Below is a small trained network, with its code and all its weights. Each question gives an input and a target symbol and asks what happens when units are switched off, that is, made to give their printed mean instead of their output.

import numpy as np


def w(rows, s, z=0):
    codes = np.array(rows[::2]) - 128.0
    scale = np.full(codes.shape[1], s)
    scale[-1] = z or s
    return codes * scale


def f(y):
    return y / 2 * (1 + np.tanh(0.7978845608 * (y + 0.044715 * y**3)))


def softmax(a):
    e = np.exp(a - a.max(-1, keepdims=True))
    return e / e.sum(-1, keepdims=True)


def log_softmax(a):
    a = a - a.max(-1, keepdims=True)
    return a - np.log(np.exp(a).sum(-1, keepdims=True))


def net(x, mask):
    ids = ['Ωαβγδεζθμξπφ'.index(c) for c in x.split()]
    T = len(ids)
    res = E[ids] + P[:T]
    q, k, v = (res @ M[0].T for M in (Q, K, V))
    z = softmax(np.where(np.tri(T) > 0, q @ k.T / 4**0.5, -1e9)) @ v
    res = res + np.where(mask[0], z, O[0][:, -1]) @ O[0][:, :-1]
    y = f(res @ A[0][:, :-1].T + A[0][:, -1])
    res = res + np.where(mask[1:9], y, B[0][:, -1]) @ B[0][:, :-1]
    return log_softmax(res[-1] @ U[:, :-1].T + U[:, -1])


Q, K, V, O, A, B = {}, {}, {}, {}, {}, {}
E = w([
[97,115,116,217,173,136],'Ω',
[97,166,155,229,205,138],'α',
[85,118,147,197,207,126],'β',
[135,137,123,166,142,21],'γ',
[90,115,182,124,134,6],'δ',
[182,142,90,142,229,133],'ε',
[46,122,122,161,75,119],'ζ',
[145,214,41,159,77,73],'θ',
[24,181,172,84,138,61],'μ',
[17,173,92,112,202,201],'ξ',
[75,36,56,63,95,144],'π',
[242,174,164,80,192,82],'φ',
],0.017)
P = w([
[70,208,113,250,195,58],'0',
[75,197,112,224,180,62],'1',
[60,190,96,195,181,67],'2',
[87,158,81,166,163,53],'3',
[92,140,73,143,152,60],'4',
[68,127,60,110,141,22],'5',
[66,100,40,77,138,51],'6',
[87,83,34,60,132,7],'7',
[86,71,26,24,144,2],'8',
],0.006)
Q[0] = w([
[152,162,118,110,147,178],'h0',
[163,79,246,81,92,195],'h0',
[42,170,108,124,138,58],'h0',
[123,134,103,155,195,77],'h0',
],0.013)
K[0] = w([
[147,153,188,138,133,130],'h0',
[146,163,138,250,148,118],'h0',
[176,90,59,14,124,157],'h0',
[137,86,70,30,60,111],'h0',
],0.016)
V[0] = w([
[109,77,49,250,56,108],'h0',
[110,18,209,156,154,135],'h0',
[201,108,51,152,175,72],'h0',
[96,141,148,131,68,33],'h0',
],0.012)
O[0] = w([
[85,84,55,168,117,84,227],'h0',
[165,9,247,192,200,59,2],'h0',
[210,134,99,198,112,224,216],'h0',
[64,146,232,188,71,177,213],'h0',
],0.011,0.0099)
A[0] = w([
[55,27,69,139,137,197,120],'n0',
[114,108,160,12,227,151,74],'n1',
[239,139,32,94,83,188,86],'n2',
[64,174,61,95,132,144,53],'n3',
[254,148,189,221,107,108,232],'n4',
[157,244,163,76,136,209,114],'n5',
[66,122,118,88,53,147,74],'n6',
[126,109,237,111,50,160,3],'n7',
],0.0082,0.0047)
B[0] = w([
[255,131,68,115,115,13,184],'n0',
[147,174,65,180,70,99,142],'n1',
[142,133,148,102,180,110,238],'n2',
[141,104,230,154,196,177,251],'n3',
[64,49,84,84,170,163,172],'n4',
[143,81,145,78,27,47,214],'n5',
[213,148,157,127,217,63,197],'n6',
[214,85,110,136,116,203,134],'n7',
],0.0083,0.018)
U = w([
[152,86,148,134,168,192,186],'Ω',
[151,121,83,124,137,118,44],'α',
[180,98,66,125,122,112,2],'β',
[109,149,181,138,103,112,99],'γ',
[128,129,106,113,184,153,86],'δ',
[141,129,83,61,77,163,199],'ε',
[140,115,51,76,210,217,135],'ζ',
[99,190,1,139,64,208,217],'θ',
[200,197,106,176,128,156,112],'μ',
[88,148,112,145,129,84,67],'ξ',
[142,93,124,116,225,141,94],'π',
[19,233,82,22,235,131,175],'φ',
],0.0061,0.0045)

Each question gives the input, a string of symbols that net reads in full, and the target symbol t.
The units are the heads (4 rows each of Q, K, V and O) and the neurons (one row each of A and B). Each row of codes is followed by its name. A weight is (code - 128) times the scale printed after its matrix; where a second scale follows, it is the last column's (O, A, B and U).
mask holds one flag per unit, heads first, then neurons. A switched-off unit (its flag False) gives its mean, the last column of its rows in O or B, instead of its output. The means were averaged over made-up inputs and are rounded, as every weight is.
A unit's drop is (log p(t) with every unit on - log p(t) with that unit switched off) / (log p(t) with every unit on - log p(t) with every unit switched off).
The circuit of an input: a set's keep is (log p(t) with only the set's units on - log p(t) with every unit switched off) / (log p(t) with every unit on - log p(t) with every unit switched off). Starting from all 9 units, units are removed one at a time, each time the one whose removal leaves the highest keep (on an exact tie, the one counted first), for as long as the keep stays at least 0.8.
circuit, biggest first: the units of the circuit, biggest drop first
most important unit: the unit with the biggest drop
top k neurons: the k neurons with the biggest drops, biggest first
drop when u is switched off: that unit's drop, to one decimal
input γ ζ γ θ β α γ ξ α, target φ: most important unit	h0
input γ β γ θ γ, target μ: top 2 neurons	[n6; n3]
input ζ γ α α γ δ β, target Ω: circuit, biggest first	[h0; n7]
input γ ξ δ γ ξ γ α δ θ, target μ: circuit, biggest first	[h0; n6; n3]
input γ β θ β γ γ γ α Ω, target θ: top 4 neurons	[n3; n6; n2; n5]
input θ μ ζ ξ δ δ, target φ: top 3 neurons	[n5; n0; n3]
input θ θ γ β γ θ θ μ, target γ: circuit, biggest first	[h0; n5; n3; n4]
input θ γ γ ε θ, target μ: top 4 neurons	[n3; n6; n4; n2]
input ζ θ φ φ ζ, target ε: circuit, biggest first	[h0; n5; n3]
input φ μ γ θ γ θ γ Ω, target μ: circuit, biggest first	[h0; n0; n6; n3]
input ξ ξ θ θ φ γ δ, target ε: circuit, biggest first	[h0; n3; n5; n6]
input Ω θ β γ δ γ, target Ω: top 2 neurons	[n7; n4]
input γ ξ β θ, target φ: circuit, biggest first	[h0; n2]
input θ φ θ Ω γ γ θ δ, target μ: circuit, biggest first	[h0; n6; n3]
input μ ξ γ γ ζ π, target β: circuit, biggest first	[n0; h0]
input γ γ θ γ θ ζ, target μ: most important unit	n6
input ξ γ θ Ω γ ξ γ δ δ, target Ω: top 3 neurons	[n7; n5; n0]
input δ φ β γ, target ε: circuit, biggest first	[h0; n5; n3; n4]
input θ θ θ δ, target μ: top 4 neurons	[n6; n4; n3; n0]
input Ω θ θ γ γ ε γ ε, target ζ: most important unit	h0
input γ β β, target θ: circuit, biggest first	[n3; n6; n2]
input γ φ α θ, target ε: circuit, biggest first	[h0; n5]
input β γ Ω, target θ: top 2 neurons	[n3; n6]
input β Ω φ, target ε: top 2 neurons	[n5; n3]
input θ θ Ω, target μ: drop when n3 is switched off	0.3
